The rows of 17 items, shuffled:
Each row is one item's numbers.
r1:  -6.27    3.53   -3.34    3.10    7.52    1.77    3.47   -6.40    2.98    2.30   -6.74   -5.12   -1.70    4.52    1.83   -0.61    4.69    2.84   -0.07   -6.20    1.78    0.53    0.30    0.55  -10.16    2.11    6.56   -1.66   -2.74   -6.03   -2.92   -5.74   -2.55   -0.84   -2.31    0.14   -8.77   -3.70    2.84   -2.17    9.58    1.74   -1.98    1.96   -2.37   -3.25    0.43    3.93    1.54   -5.47    6.06   -3.24    2.90    7.58    4.47    4.38   -0.99    0.79   -0.28    5.36   -5.51   -4.40   -1.86   -4.33    5.54   -5.17   -1.61   -1.37   -1.06    0.65    2.48    2.02   -5.50   -4.67    0.74   -0.04   -1.69   -2.03    1.94   -0.67    2.32   -5.01    0.73    1.86   -4.14    7.05    0.85   -0.95   -0.28    2.37    3.78   -3.93    1.27   -1.64   -1.27   -2.75    2.97   -6.82    5.49    1.65    0.05    1.48    5.63   -7.54    1.89    3.10   -3.03    0.69    0.20   -4.76    2.22   -0.21   -2.95   -0.90    3.49    7.44   -0.86    0.10   -2.18   -4.30    4.90
r2:   0.21    1.98   -1.92    4.03   -1.94   -3.76   -2.16    4.66    3.48    3.41   -7.08   -3.13   -0.41    4.51    2.01    1.67   -1.96    6.03   -1.76    1.47   -1.89   -3.23   -7.67   -1.22   -5.59    0.64    6.22   -2.72   -2.09  -11.74   -1.90   -3.19   -5.25    1.84    3.48   -0.34    2.97   -1.05    3.04   -5.19   14.48    0.83    1.55   -0.16   -2.37   -2.00    1.22   -8.51    5.47   -4.54    2.58    0.59   -2.97   -1.45   -0.62    2.24   -3.94    0.78   -5.88    0.35    4.44   -1.31   -6.70    1.12    2.38    2.29   -0.03   -2.27   -0.51    1.82   -0.99   -0.33   -1.60    0.58   -2.29   -1.52   -5.27    1.35    8.18    0.31    6.99   -4.99    2.54    2.68   -0.20    4.16    6.40   -1.73   -0.26    5.41    1.18   -5.41    3.70    1.14   -5.18    1.90    4.39    0.65    0.63    1.10    1.48   -3.44    1.43   -2.36    6.46    2.97    1.53    5.40    2.34   -3.97    2.48    1.01    1.52    0.62    3.20    0.25   -1.63   -1.69   -0.22   -0.99    2.01
r3:  -6.91    5.07   -1.96    2.57    6.95    4.20   -6.38   -3.99    0.50   -1.98   -2.64   -4.46    5.56    3.54    2.44   -3.37   -3.29    4.77   -3.64   -1.28    0.17    1.46   -2.91   -0.71   -8.57   -2.58    3.66   -0.10    1.55   -2.67   -2.57   -8.67   -3.27   -0.94   -4.91    1.95   -4.22    0.62    1.57   -1.21    3.81    4.20    1.62   -0.91    0.47   -5.27    2.64   -3.09    6.53   -3.29   -0.23   -0.93   -1.70    1.20    6.13   -2.10   -6.38   -7.04   -0.70    7.09    2.26   -0.21   -4.29   -1.58    2.62   -5.67   -2.09   -5.69    1.48   -0.11   -0.03    1.04   -3.01    1.12    8.40   -5.57   -5.25    0.72    2.57   -5.19    1.71   -5.44   -1.35    4.92   -3.15    5.74   -1.90    0.23    4.93   -2.26   -8.25  -10.02   -1.14    4.20   -5.10   -0.83   10.79   -8.45   -0.38    4.33    2.18   -5.04    6.22    0.07    4.29    0.57   -0.53    1.20    0.35   -0.73   -5.30   -1.03   -1.52   -1.31    2.93    6.44    2.09   -0.84   -0.42   -3.95   -1.38
r4: -5.83   9.04  -0.05  -0.13   9.76   2.01   7.37  -5.10   2.75   6.45  -7.61  -3.82  -2.65   3.84  -0.68   1.42   0.85   0.03  -1.22  -5.53   1.18   1.16   0.04   0.41  -5.35   1.89   9.61  -0.20  -2.58  -6.22  -3.34  -5.80  -3.08  -0.32  -4.78  -2.57  -7.62  -4.31   5.20  -4.38  10.32   3.49   1.90   3.78  -4.93  -0.69   0.55  -0.22   0.54  -3.16   4.11  -0.90  -0.95   6.77   8.21   3.39   1.76   1.28  -3.07   3.91  -2.44  -1.00  -0.91  -0.93   1.68  -4.74   2.35   1.30  -2.62   2.25   1.04   0.93  -6.27  -6.49   1.18  -2.04   0.03  -2.68   4.48  -0.06   0.96  -2.79  -1.78  -0.45  -3.91   7.20  -0.86  -5.71   4.23  -0.08   3.90  -1.96   0.24  -2.58   0.20  -0.56   4.09  -4.39   4.48   0.23   0.37   1.20   5.38  -7.05   2.97   0.88  -2.01   0.18  -2.56  -7.31  -1.39   1.02   0.69   2.78   4.84   6.28   0.74   6.73   0.23  -1.24   2.37
r5: -2.31   2.97  -5.58   4.26   4.27  -0.25   2.60  -2.05   3.83   0.92  -5.28  -4.77  -0.90   2.25   0.28   1.60   0.67   4.77   2.48  -1.17  -2.20   2.86  -3.38  -4.39  -5.90   1.37   4.39  -0.92   0.38  -9.57  -4.36  -5.42  -5.20   2.19   0.09  -1.10  -2.96  -3.77   3.83  -3.02  13.78   3.46   3.60   6.69  -3.73  -7.68  -2.07  -0.42   2.97  -6.45   0.17  -0.78  -0.50  -2.89   6.23   0.42  -8.68  -1.26  -5.37   3.96   1.39   0.19  -2.42   2.98   3.86  -4.23  -0.69  -1.29  -3.56   0.17  -0.73  -0.38  -2.73  -2.59   3.18  -2.87  -2.53   3.04   5.72  -3.95   5.60  -2.72  -1.54   1.09   0.93   9.77  -2.06   3.14   1.88   5.40  -2.94  -5.61   4.18   4.27  -6.40  -0.24   7.16  -5.39  -0.30   2.38   1.89  -2.26   8.79  -4.00   1.11   0.24   2.05   4.03   0.57  -7.92   2.09   2.95  -1.61  -2.40   4.39   5.00  -2.28  -0.18  -1.22  -7.00   0.01
r6:  -3.25    1.58    3.75    4.87    3.11    3.21    1.36   -2.78    2.22    1.97   -6.93   -2.99    5.36    3.13   -1.08   -1.43    3.06    0.73   -0.81    0.32    1.55    0.93   -1.84   -8.82   -3.23    1.63    2.86   -3.58   -2.47   -8.47   -6.70   -9.93    1.71   -0.02   -2.74   -0.04   -2.63   -2.62    3.18   -1.09    7.01    3.87    6.52    2.79   -0.97   -1.78    4.37    0.54    0.59   -2.03    0.61    2.21   -3.06    0.83    7.06    0.06   -7.01   -5.66    0.00    4.45   -0.57    2.30   -1.68   -4.77    0.85   -6.70   -1.04   -2.21   -0.31   -1.50   -0.82    5.07   -1.85   -0.74    7.68   -2.60   -4.86    3.08    8.39   -2.64    1.87   -6.05    0.28    2.37   -2.46    6.39   -7.16   -0.63    1.00   -2.06   -6.83  -10.82   -0.01    0.10   -5.20    0.16    7.86   -9.40    1.17    3.12    1.23   -3.12    4.17    2.35    4.10    1.00   -0.68    2.37    0.55   -4.90   -1.24    6.84   -4.91   -0.54   -2.88    5.00   -3.72   -1.94    1.98   -4.05   -3.85
r7:   0.82    1.55   -2.57    5.72    1.58    1.26    0.97    5.43    6.75    1.52   -5.76   -5.97    2.25    2.90    0.95    1.24    0.30    6.90    0.74   -4.53   -2.30    1.59   -2.50   -1.09   -2.84    7.21    6.44    1.79   -0.38   -8.62   -3.09   -3.92   -2.14    2.73    1.61   -2.48   -0.26   -4.04    7.35    1.11   12.61    2.89    3.24   -0.80   -3.48   -1.84    0.20   -6.36    2.37   -2.81    1.37    3.03   -4.41   -1.41    4.36    0.52  -11.71   -1.46   -5.11    1.53    5.75   -3.71   -3.04    2.86    4.25    3.87   -0.11   -2.10    1.73    1.49    0.74    0.41   -3.86   -1.59   -0.82   -3.33   -3.53    0.96    5.21   -0.25    8.60   -0.85   -2.19   -2.96   -2.12    1.76    7.89   -2.97    2.19    6.26   -2.83   -5.15    2.46    2.09   -9.69    3.22    6.45    2.01    1.72    1.00    7.85   -1.36    1.30   -1.87    7.13    0.71    0.74   10.82   -1.98   -8.56    1.42   -0.13   -1.04   -0.60    2.69    2.79   -2.40    0.46   -0.09   -6.62   -2.70
r8:  -7.88    2.04   -3.93    9.08    7.10   -0.67    1.85   -3.27   -6.67   -5.01   -3.47   -4.27   -1.74    0.30    2.25   -1.60    4.60    2.72   -0.62   -2.46   -0.68    1.00   -5.70   -5.42   -5.67   -3.50    8.00   -3.29   -2.54   -2.61   -4.18   -5.75   -3.46    3.18    2.36    6.66   -6.46   -1.31    4.16   -2.03   14.50    1.17    6.57    4.82   -3.28  -10.15   -1.90    1.65    3.36    2.60    5.29   -0.62   -2.03   -3.86    1.69    3.66   -5.46   -1.09   -2.42    3.30    4.87   -0.85   -2.24   -1.13    3.84    1.86    0.68    2.19   -1.26    0.53    0.71    2.82   -6.89   -0.26    4.29    0.04   -0.75   -0.22    2.99   -1.69    3.30   -0.01   -2.19   -5.19    0.96    6.68    5.17    6.06   -1.02    2.52   -3.59   -5.04   -0.25    1.69   -4.82    1.73   -0.03   -2.82    2.22    3.28    4.39   -3.57   -1.78   -0.85    0.67   -4.25    0.64    2.50    0.97    2.07   -0.15    4.96   -4.13    0.89    1.13    2.83    1.26    0.83    3.16   -4.96   -2.46
r9: -3.05   5.22  -2.49   4.67   7.31   0.45   4.23  -3.48  -1.17   1.81  -2.57  -4.92   2.99  -1.38   5.76  -0.95  -0.06   2.59  -1.93  -2.83  -1.99   1.25  -3.56  -0.21  -2.44  -4.71   5.46   1.29  -5.66  -4.11  -1.75  -8.27  -5.00   4.31   3.44   3.29  -3.81  -6.33   3.92   1.09  12.41   1.77   8.60   4.19   1.93  -7.13   3.16   1.79  -1.37  -0.09   3.83   4.11  -6.45  -3.21   3.83  -0.35  -8.95   1.48  -5.69   0.49   3.36   0.16  -3.28  -2.62   3.63  -3.54  -1.31  -4.11  -1.76  -0.07  -0.09  -4.10  -9.12  -0.08   1.06  -3.27  -4.13   4.24   2.15  -7.87   4.13  -1.82  -0.22  -6.69   2.52   7.57  -4.22   3.02  -6.84  -1.93  -3.97   0.50   1.64   2.53  -5.49   1.99   1.85   4.59   1.52   7.43   1.47   0.75  -0.35  -0.68   1.97   0.19   4.59   7.73  -2.02   1.57   1.74   1.82  -3.06   0.08  -0.37   6.31  -0.32  -2.07  -3.71  -4.52   1.74
r10:  -4.95    3.10    4.38    6.33    5.11    3.04   -1.40    1.57   -0.78   -3.48   -6.30   -3.23   -1.32    1.14    2.13   -0.76    5.47    2.05    0.39    0.60   -4.15    2.34   -4.45   -6.66   -0.26   -0.28    6.16   -1.09    1.43   -0.45   -7.74   -6.84   -2.46    2.01    2.65    4.44   -1.00   -0.28    2.04   -2.14    5.47    6.15    5.77    2.47   -4.44   -1.48    1.20    3.48    3.06    0.48    3.88    1.67   -0.31   -3.18    5.81   -0.33   -4.41   -6.95    3.94    1.33    3.78   -1.32   -5.20   -2.15    3.27   -2.84   -3.10   -1.56    0.88    2.42   -1.89    2.76    4.03   -1.77    9.61   -1.03   -5.21   -0.17    8.44    1.50    5.05   -5.01    1.98    3.27   -2.64    7.69   -6.11    5.05    1.52    2.49   -4.68   -7.00   -2.08    3.67   -3.56    0.27   10.95  -10.15    1.36    0.39    7.14   -0.44    3.67    1.55    5.97    3.64    0.51    4.50   -0.65   -0.17    0.62    4.83   -5.51   -1.48    2.85    5.92   -1.56    0.77    2.87   -4.44    0.97
r11: -12.38    4.41   -4.40    2.08    9.76    0.36    4.02   -7.08    3.12    2.99   -5.18   -2.97   -0.60    3.99    3.42   -0.12    2.59    7.31   -2.21   -8.04   -2.73    0.66    0.13    5.04  -11.81   -2.44    7.82    0.02   -1.23   -6.73    0.86   -5.36   -3.58   -1.72   -4.38   -1.17   -5.78   -0.49    1.91    1.37    7.07    5.99    1.53    2.54    0.65   -3.89    2.13   -1.06    2.07   -5.06    5.22   -2.57    0.90    2.82    4.45    2.56   -1.74    0.94   -3.52    6.76   -1.20   -5.11   -0.66   -3.26    2.21   -6.60    1.09   -0.49    0.87    3.50    1.67   -0.03   -8.59   -0.35   -4.44   -5.90   -0.37   -0.46    2.74   -2.56    2.38   -2.60    2.69    3.66   -1.44    6.96    4.06    1.66   -0.64   -3.33   -4.57   -5.34   -3.67    3.11   -2.81   -2.69   -0.08  -10.82    1.86    1.03   -1.13    0.17   10.03   -8.10    5.52    1.77   -5.25   -2.16    0.05   -8.69    1.55   -3.97    3.32   -2.46    1.31    3.78   -2.04    2.02   -0.87   -3.17    1.96
r12: -5.43   0.26  -2.44   8.35   0.09   0.03  -0.36  -4.33   1.15  -0.46  -3.94  -3.81  -2.35   2.45   1.06   1.53   4.72  -4.37  -1.31   0.79  -0.58   4.68  -3.87  -1.71  -5.37  -1.75  -2.14  -4.21  -0.45  -6.88  -2.73  -4.38  -5.83   0.65   2.50  -3.01  -2.69  -5.64   2.90  -7.69   8.04   8.80   2.40   4.06  -3.48  -4.79  -2.53  -1.79   7.95  -6.13   3.19  -0.85  -4.69  -2.45   3.84  -4.34  -6.26  -2.60  -0.60  -0.66   1.49   0.02   1.65  -0.84   2.55  -3.81   3.50  -0.47  -3.23   5.09   4.11   0.40  -5.61  -5.70   3.37   0.36   2.28  -1.52   2.34  -1.17   2.26  -1.51  -2.51   2.81  -3.67   7.23   1.65   6.06   3.15   4.41  -7.80  -8.75  -0.06   1.32  -6.50  -0.98   6.50  -0.13   1.73   3.43   1.06   2.35   4.87  -4.35   3.01   0.74  -2.93   8.20   1.41  -1.25   2.62   5.33  -3.87  -6.98   3.10   1.69  -0.62   4.54  -5.32  -0.65  -2.44
r13: -5.16   0.79  -4.61   5.51  -1.54  -1.19  -1.44   3.32   1.51  -0.63  -9.23  -7.00   0.85   4.29   3.27  -1.21  -4.97   6.39  -0.09  -5.75  -1.61  -2.76  -4.68  -0.85  -8.12   0.40   4.29  -1.34  -0.02  -6.57  -2.22  -2.84  -3.89  -2.10   1.84  -3.79  -2.01   0.57   6.92  -0.83   7.13   5.31   1.15  -0.08  -1.92  -3.43  -1.40  -7.78   7.05  -0.31   5.53   0.26  -2.36  -3.39   2.17  -1.89  -4.56  -0.78  -6.81   2.78   5.92  -1.11  -3.90   2.35   0.46  -0.01   1.27  -0.02   2.59   1.23  -2.40  -1.08  -2.66  -0.79  -1.64  -1.81  -4.97  -3.11   4.22  -5.66   1.70  -1.50   0.40  -3.02  -0.78   4.29   5.04  -1.03   3.50   6.07  -5.28  -6.53   4.39   7.59  -8.77  -1.76   2.77   0.77  -2.98   3.63   8.14  -0.92   4.32  -4.40   4.56   4.49   1.86   5.16  -0.35  -7.97   2.59  -4.61   0.18  -0.08   4.34  -0.03  -0.09   3.26  -1.53  -4.48  -0.40
r14:  1.47   3.00   0.00   1.68   3.55   2.11  -2.73   0.80   3.67  -2.40  -2.49  -4.03   6.80   3.58   1.63  -3.58   0.39   0.81   0.33  -3.95  -3.97   4.10  -1.98  -4.83   0.85   2.53   0.42  -0.52  -0.98  -5.48  -4.07  -5.56  -2.68   4.46  -2.71   3.44  -1.12   0.36   1.16  -1.24   8.64   9.31   6.41   3.50  -0.49   3.35   1.95   1.91   3.49  -6.58   2.39   4.30  -3.60   3.14   5.41  -1.02  -6.62  -4.72   1.01   1.71   4.05   1.59  -2.99  -4.06   1.43  -4.35  -6.48  -4.00  -6.53  -1.39   1.32  -0.69  -5.26   0.96  12.59  -4.63  -5.35  -0.33   1.28  -0.67   3.68  -5.31  -3.29   0.57  -1.77   8.25  -7.55   1.88   0.36  -2.50  -3.98  -6.19   1.83  -1.12  -6.30   1.77   8.95  -6.44   1.46   4.15   2.07   0.19   7.09   2.03   0.20   0.43   3.24   4.77  -1.22   4.32  -2.75   5.28  -2.93   0.47   0.67   6.27  -4.11   0.14   0.47  -5.55  -4.63
r15:  -2.52    8.14    0.49    6.28    3.74   -0.12    1.56   -5.86    0.07   -1.05   -6.24   -2.70   -1.17   -1.76   -0.45    0.17    2.71    2.94    2.09   -1.83   -1.74    1.56   -5.33   -2.26   -3.69   -0.32   12.15   -2.21   -1.94   -5.38   -4.77   -5.52   -4.79    4.79   -3.23    1.74   -4.56   -4.41    5.39   -0.07    8.15   -4.78    6.04    0.12   -0.32  -12.22   -1.49    0.70   -2.20    0.73    3.43    2.48   -4.60   -2.26    8.46    3.01   -5.76    2.54   -7.33    5.60    2.61    4.17   -0.76    1.70   -1.98   -1.71    1.47   -2.93   -1.18   -0.29   -4.16    1.32   -7.57   -5.09    2.65   -4.19   -1.28    0.66    4.02   -0.87    1.51   -6.25    2.15   -3.32    2.32    8.54   -0.81    1.37   -2.16   -0.49   -2.38   -4.81   -1.17    5.34   -3.77    3.35   -4.41    0.97    2.92    5.93    7.40    1.16    0.68   -1.61   -0.47   -3.64   -0.39    5.96   -1.12   -2.19   -2.87    1.84   -0.38   -0.48   -0.65    6.45    1.75   -0.80    0.22   -0.36   -3.59
r16:  -8.04    0.24   -3.12    7.46    2.16    3.26    2.38   -6.92    1.39   -4.80    1.70   -6.23   -3.25    6.50    1.54   -1.63   -0.60    1.92   -2.31    2.54    1.52   -0.91   -7.24    0.52   -8.13    2.02    3.68   -1.66    2.72   -1.79    0.29   -2.86   -5.29   -0.63   -1.23   -6.48   -1.71   -1.49    0.66   -8.95    6.62    7.18   -1.80    1.70   -3.81   -7.10   -0.38   -5.89    6.65  -10.03   -0.05    1.86   -1.73   -5.45    7.98   -2.18   -9.46    2.23   -2.78    1.83    0.68    0.91    2.64   -0.20   -0.97   -2.52    0.75   -3.22    1.60    7.06   -0.95   -0.93   -3.63   -2.53    2.41   -5.55   -2.98   -3.36    3.59   -5.18   -2.79    2.75    1.38    2.87   -3.86    7.67    4.47    3.98    0.20   -3.19   -6.63   -8.75   -2.05    5.41   -6.39   -1.60    2.15   -3.13    3.70    5.87   -1.04    0.35    4.44   -5.45    2.02   -2.55   -1.93    3.87    0.14   -4.92    1.64    1.04   -1.23   -1.62    3.73    0.62   -3.82    2.74   -5.90   -0.22    2.00
r17: -3.66   5.72  -2.15   4.09   3.33  -0.04   3.52  -7.50  -4.51  -2.21  -4.09  -6.27   0.86  -0.79   1.05   0.76  -2.76   4.88  -0.55   0.15  -2.12  -1.15  -5.07  -2.67  -6.46  -0.74   3.76  -4.04  -3.04  -6.07  -4.61  -6.31  -2.80   0.89   4.57   1.85  -4.88  -3.99   5.74  -1.09  14.48  -0.71   1.80   2.76   0.01  -8.92  -0.57  -0.60   2.55   1.25   6.36   2.00  -3.95  -0.02   5.05   1.48  -8.59  -0.82  -4.74   6.31   1.72  -3.06  -0.74   1.20   1.62  -0.80   3.95  -1.74   0.25   1.39  -2.87  -1.99  -7.74  -3.01   3.00   0.82  -0.86   1.79   4.60  -3.59   0.51  -2.96   0.97  -0.74   3.62   5.63  -1.01   2.86  -1.19   0.87  -3.24  -2.43  -3.44   0.62  -7.77   3.02  -4.02   0.15   3.61   5.92   1.50   1.12  -1.82  -5.23  -1.48  -3.54  -0.43   5.40   1.57   2.07   0.24   3.98  -2.24  -2.93   1.93   3.34   2.09   0.15   1.91  -4.10  -2.14

Each item, then its row:
θ>λ r17
θ>λ>φ r15
θ r5
θ>θ>β r11
θ>β>β r13
θ>χ>β r16
θ>φ r6
θ>φ>λ r14
θ>φ>θ r10
θ>β r7
θ>β>χ r2
θ>θ r1
θ>λ>θ r8
θ>χ r12
θ>φ>β r3
θ>λ>λ r9
θ>θ>φ r4


The items form a tree of depth 3 with up to 5 children each.
The items form a tree under root. A name lists the branches taken from the top; the branches are χ β θ λ φ. The symbol σ goes to the parent.
